Here is a tiny trained network, its code and every weight. The questions are about switching its units off for an input and a target symbol, where a switched-off unit gives its printed mean instead of its output.

import numpy as np


def w(rows, s, z=0):
    codes = np.array(rows[::2]) - 128.0
    scale = np.full(codes.shape[1], s)
    scale[-1] = z or s
    return codes * scale


def f(y):
    return np.maximum(y, 0)


def softmax(a):
    e = np.exp(a - a.max(-1, keepdims=True))
    return e / e.sum(-1, keepdims=True)


def log_softmax(a):
    a = a - a.max(-1, keepdims=True)
    return a - np.log(np.exp(a).sum(-1, keepdims=True))


def net(x, mask):
    ids = ['γδεζθλμστψω'.index(c) for c in x.split()]
    T = len(ids)
    res = E[ids] + P[:T]
    u = 0
    for l in range(2):
        q, k, v = (res @ M[l].T for M in (Q, K, V))
        z = softmax(np.where(np.tri(T) > 0, q @ k.T / 2**0.5, -1e9)) @ v
        res = res + np.where(mask[u], z, O[l][:, -1]) @ O[l][:, :-1]
        u += 1
        y = f(res @ A[l][:, :-1].T + A[l][:, -1])
        res = res + np.where(mask[u : u + 4], y, B[l][:, -1]) @ B[l][:, :-1]
        u += 4
    return log_softmax(res[-1] @ U[:, :-1].T + U[:, -1])


Q, K, V, O, A, B = {}, {}, {}, {}, {}, {}
E = w([
[182,155,142,209,134,68,110,138,6,122,87,142],'γ',
[103,144,167,143,138,129,129,125,191,140,154,100],'δ',
[143,108,147,176,75,119,163,136,174,125,133,71],'ε',
[183,167,114,116,170,150,147,87,156,100,182,69],'ζ',
[153,168,110,170,116,119,145,170,119,166,99,122],'θ',
[134,145,87,124,67,129,168,88,82,66,114,89],'λ',
[125,173,166,166,121,109,125,178,131,176,119,182],'μ',
[55,169,130,105,81,125,137,98,117,99,151,98],'σ',
[135,201,106,115,124,123,164,66,151,171,153,200],'τ',
[197,172,97,138,93,114,47,47,40,108,164,158],'ψ',
[104,84,93,195,53,143,184,124,92,161,94,146],'ω',
],0.024)
P = w([
[138,97,90,252,206,241,89,96,148,67,24,209],'0',
[166,87,147,33,125,117,212,150,132,97,124,97],'1',
[129,158,194,202,135,197,163,135,92,90,143,78],'2',
[162,46,118,62,69,105,184,163,190,150,124,101],'3',
[72,150,224,210,92,171,160,103,130,116,120,95],'4',
[157,58,126,109,52,76,155,166,173,185,142,87],'5',
[92,189,174,204,77,161,180,65,101,156,136,144],'6',
[107,117,104,86,46,49,160,125,146,210,137,117],'7',
[85,206,175,226,64,104,181,37,97,178,105,157],'8',
[46,167,102,76,74,29,143,101,138,235,145,110],'9',
],0.012)
Q[0] = w([
[99,97,111,196,154,244,97,140,115,102,98,157],'0.h1',
[121,160,162,188,121,198,158,116,117,101,137,154],'0.h1',
],0.011)
K[0] = w([
[118,78,139,91,216,226,206,214,92,75,94,126],'0.h1',
[151,27,52,175,223,255,56,191,139,9,48,168],'0.h1',
],0.0066)
V[0] = w([
[52,82,230,193,127,123,180,212,167,176,87,177],'0.h1',
[18,41,91,142,72,158,169,105,98,2,139,29],'0.h1',
],0.0058)
O[0] = w([
[143,128,144,70,249,119,209,111,54,136,131,73,133],'0.h1',
[78,164,72,197,160,160,53,177,101,139,203,143,3],'0.h1',
],0.012,0.0059)
A[0] = w([
[103,39,111,149,50,78,132,161,6,99,100,76,248],'0.n1',
[63,112,54,119,97,67,104,202,113,114,230,141,187],'0.n2',
[142,157,134,205,55,203,141,2,43,114,117,181,198],'0.n3',
[168,61,113,133,194,94,77,161,192,126,57,99,194],'0.n4',
],0.0058,0.0014)
B[0] = w([
[198,167,72,110,149,95,180,102,180,115,156,119,192],'0.n1',
[201,107,177,148,94,10,153,76,145,85,152,155,149],'0.n2',
[137,123,129,170,152,114,134,184,121,135,84,99,254],'0.n3',
[189,151,171,86,46,180,152,98,77,169,124,219,139],'0.n4',
],0.012)
Q[1] = w([
[207,107,154,64,81,38,174,89,182,221,216,166],'1.h1',
[93,203,193,254,158,207,165,85,113,68,79,103],'1.h1',
],0.0048)
K[1] = w([
[61,120,97,145,111,78,150,117,113,232,91,108],'1.h1',
[143,87,112,137,186,253,68,82,90,5,1,231],'1.h1',
],0.0064)
V[1] = w([
[112,217,213,86,55,255,77,92,136,169,221,101],'1.h1',
[89,181,192,123,224,94,130,13,249,40,139,173],'1.h1',
],0.0055)
O[1] = w([
[194,211,166,143,79,86,126,20,104,76,158,25,8],'1.h1',
[218,159,173,86,165,68,117,135,224,250,172,61,136],'1.h1',
],0.011,0.016)
A[1] = w([
[135,88,94,92,111,113,153,89,120,127,126,170,153],'1.n1',
[216,90,217,3,93,77,167,128,108,129,116,126,201],'1.n2',
[86,61,90,81,132,114,142,177,74,131,136,189,2],'1.n3',
[109,190,157,185,173,151,164,97,109,99,78,77,173],'1.n4',
],0.0067,0.0026)
B[1] = w([
[106,165,143,128,87,158,111,56,150,92,134,33,191],'1.n1',
[155,117,4,152,136,79,137,90,39,113,93,96,255],'1.n2',
[125,135,192,82,124,107,67,85,168,74,181,41,240],'1.n3',
[166,114,183,143,131,172,156,51,140,124,153,173,155],'1.n4',
],0.012,0.017)
U = w([
[102,102,126,186,129,177,162,73,91,122,145,149,169],'γ',
[172,117,227,81,109,129,193,110,123,67,67,138,96],'δ',
[174,91,143,98,154,134,146,189,174,165,74,84,205],'ε',
[227,111,199,110,128,122,110,72,145,164,172,81,138],'ζ',
[103,151,119,134,78,166,129,162,113,97,60,91,188],'θ',
[136,199,97,146,136,99,140,166,176,119,172,109,216],'λ',
[76,129,114,114,140,110,114,162,33,101,132,61,159],'μ',
[143,77,114,130,150,35,97,100,151,101,176,185,33],'σ',
[126,79,93,106,97,99,135,59,89,104,105,140,46],'τ',
[232,190,177,128,18,148,86,119,190,152,96,95,163],'ψ',
[217,22,253,34,90,64,74,54,177,116,108,103,3],'ω',
],0.0058,0.0034)

Each question gives the input, a string of symbols that net reads in full, and the target symbol t.
The units are the heads (2 rows each of Q, K, V and O) and the neurons (one row each of A and B). Each row of codes is followed by its name. A weight is (code - 128) times the scale printed after its matrix; where a second scale follows, it is the last column's (O, A, B and U).
mask holds one flag per unit, layer by layer, with each layer's heads first. A switched-off unit (its flag False) gives its mean, the last column of its rows in O or B, instead of its output. The means were averaged over made-up inputs and are rounded, as every weight is.
A unit's drop is (log p(t) with every unit on - log p(t) with that unit switched off) / (log p(t) with every unit on - log p(t) with every unit switched off).
The circuit of an input: a set's keep is (log p(t) with only the set's units on - log p(t) with every unit switched off) / (log p(t) with every unit on - log p(t) with every unit switched off). Starting from all 10 units, units are removed one at a time, each time the one whose removal leaves the highest keep (on an exact tie, the one counted first), for as long as the keep stays at least 0.8.
circuit, biggest first: the units of the circuit, biggest drop first
top k neurons: the k neurons with the biggest drops, biggest first
top k neurons in layer l: the k neurons of layer l with the biggest drops, biggest first
input σ τ δ, target λ: circuit, biggest first => (0.h1)
input θ σ θ τ, target τ: top 3 neurons => (1.n2; 1.n3; 0.n3)
input ω σ ε ζ ω σ, target ω: top 2 neurons => (0.n2; 1.n3)
input ε δ ε τ τ τ μ, target γ: top 2 neurons => (0.n4; 1.n4)
input τ λ τ ω τ μ ζ, target ε: top 2 neurons => (0.n3; 1.n3)
input γ ω μ δ τ μ, target τ: circuit, biggest first => (1.n2; 0.h1; 0.n3)
input ε γ δ ω λ ζ ω ω ζ δ, target ω: top 2 neurons => (1.n3; 1.n2)
input ε ε δ τ τ τ δ τ σ, target γ: top 3 neurons => (1.n4; 1.n3; 0.n4)
input μ θ λ μ θ μ, target μ: circuit, biggest first => (1.n2; 0.h1)
input δ δ ψ ζ ω ω, target ω: circuit, biggest first => (1.n3; 1.h1; 1.n2)
input τ τ δ θ ω ω ω, target ε: circuit, biggest first => (0.n3; 1.h1)
input τ θ δ σ σ τ ζ ζ τ, target ε: circuit, biggest first => (0.n3; 1.h1; 1.n3)
input ψ ζ δ ζ μ ψ δ δ δ, target θ: circuit, biggest first => (0.n3; 0.h1; 1.h1)
input τ λ μ τ τ θ, target τ: top 2 neurons in layer 0 => (0.n3; 0.n4)
input τ λ τ ε τ ζ, target τ: top 2 neurons => (1.n2; 1.n3)
input ε ω ε τ τ δ ε, target γ: top 2 neurons in layer 0 => (0.n4; 0.n1)
input ε δ τ δ, target τ: top neuron => (1.n2)
input ω δ τ τ θ ω ω τ ε ε, target τ: circuit, biggest first => (0.h1; 1.n2; 1.n3)
input δ τ ω δ δ δ τ τ, target τ: circuit, biggest first => (1.n2; 0.h1)
input ε τ δ, target γ: top neuron => (1.n3)
input ε ζ ω δ μ θ, target μ: top 3 neurons in layer 1 => (1.n4; 1.n2; 1.n3)
input θ ψ σ σ σ, target δ: top 3 neurons => (1.n2; 0.n4; 1.n4)
input ε ω λ, target γ: top 3 neurons => (1.n4; 1.n3; 0.n4)
input ω τ τ γ ε ε ψ ε τ μ, target τ: top 2 neurons => (0.n3; 1.n2)
input μ τ μ ω ω, target τ: top 2 neurons => (1.n2; 0.n4)
input ω ζ ω μ, target ω: top 3 neurons in layer 0 => (0.n3; 0.n1; 0.n4)
